Here is a tiny trained network, its code and every weight. The questions are about switching its units off for an input and a class, where a switched-off unit gives its printed mean instead of its output.

import numpy as np


def w(rows, s, z=0):
    codes = np.array(rows[::2]) - 128.0
    scale = np.full(codes.shape[1], s)
    scale[-1] = z or s
    return codes * scale


def f(y):
    return y / 2 * (1 + np.tanh(0.7978845608 * (y + 0.044715 * y**3)))


def log_softmax(a):
    a = a - a.max(-1, keepdims=True)
    return a - np.log(np.exp(a).sum(-1, keepdims=True))


def net(x, mask):
    res = np.array(x, float).reshape(1, 8) / 4 @ E
    y = f(res @ A[0][:, :-1].T + A[0][:, -1])
    res = res + np.where(mask, y, B[0][:, -1]) @ B[0][:, :-1]
    return log_softmax(res[-1] @ U[:, :-1].T + U[:, -1])


A, B = {}, {}
E = w([
[43,162,79,52,108,140,108,115],'x0',
[108,210,139,116,82,254,75,73],'x1',
[123,158,184,122,105,186,75,252],'x2',
[98,141,118,226,75,144,74,142],'x3',
[35,41,187,86,131,84,42,128],'x4',
[90,161,220,141,79,150,133,64],'x5',
[11,130,218,89,120,214,179,115],'x6',
[124,161,101,167,130,159,147,55],'x7',
],0.0074)
A[0] = w([
[155,209,133,122,128,44,128,114,67],'N1',
[234,115,77,105,79,167,43,75,218],'N2',
[133,125,111,33,163,122,167,74,210],'N3',
[107,85,164,74,122,102,135,124,145],'N4',
[220,68,103,117,125,2,99,168,205],'N5',
[103,112,151,85,85,215,143,129,110],'N6',
[34,96,131,43,116,137,103,154,254],'N7',
[125,146,91,64,138,88,107,123,112],'N8',
],0.0086,0.0059)
B[0] = w([
[59,160,109,111,157,164,132,141,140],'N1',
[177,110,173,155,91,138,94,100,207],'N2',
[171,139,147,197,114,107,115,91,187],'N3',
[174,165,114,133,160,144,109,139,158],'N4',
[190,73,152,132,128,161,254,76,251],'N5',
[157,176,149,117,102,122,86,138,169],'N6',
[248,111,166,167,135,140,44,149,219],'N7',
[56,92,54,189,169,185,145,129,147],'N8',
],0.0095,0.013)
U = w([
[173,179,142,110,48,165,104,188,150],'0',
[1,102,91,32,120,93,113,117,16],'1',
[178,119,125,252,55,109,122,33,227],'2',
[135,208,168,105,128,75,85,73,32],'3',
[151,99,77,196,199,181,105,194,201],'4',
[38,78,120,132,180,150,141,129,57],'5',
[85,120,48,90,139,134,92,119,2],'6',
],0.0091,0.0037)

Each question gives the input, the list of numbers given to net, and the class t.
The units are the neurons (one row each of A and B). Each row of codes is followed by its name. A weight is (code - 128) times the scale printed after its matrix; where a second scale follows, it is the last column's (A, B and U).
mask holds one flag per neuron, in row order. A switched-off neuron (its flag False) gives its mean, the last column of its row in B, instead of its output. The means were averaged over made-up inputs and are rounded, as every weight is.
A unit's drop is (log p(t) with every unit on - log p(t) with that unit switched off) / (log p(t) with every unit on - log p(t) with every unit switched off).
The circuit of an input: a set's keep is (log p(t) with only the set's units on - log p(t) with every unit switched off) / (log p(t) with every unit on - log p(t) with every unit switched off). Starting from all 8 units, units are removed one at a time, each time the one whose removal leaves the highest keep (on an exact tie, the one counted first), for as long as the keep stays at least 0.8.
circuit, biggest first: the units of the circuit, biggest drop first
top k neurons: the k neurons with the biggest drops, biggest first
drop of u: that unit's drop, to one decimal
input [0,8,2,7,6,-6,8,5], class 0: circuit, biggest first => [N6; N5]
input [7,-4,-3,4,6,-6,5,8], class 4: circuit, biggest first => [N5; N2; N7]
input [0,1,-2,1,3,8,3,-3], class 3: circuit, biggest first => [N5; N2]
input [-1,3,1,-2,1,-1,3,3], class 0: circuit, biggest first => [N5; N8]
input [2,5,-1,7,7,1,-1,-7], class 0: circuit, biggest first => [N5; N3]
input [-3,-7,6,-2,7,-7,-4,-2], class 2: top 2 neurons => [N5; N1]
input [-4,8,7,8,-6,1,-2,3], class 0: circuit, biggest first => [N5]
input [-8,4,2,-8,3,-3,2,7], class 0: top 2 neurons => [N5; N8]
input [1,0,7,-1,8,0,0,6], class 0: drop of N2 => -0.1
input [7,-4,1,4,8,0,3,-6], class 4: drop of N7 => 0.4
input [-4,7,4,7,7,-6,2,-3], class 0: drop of N5 => 0.3
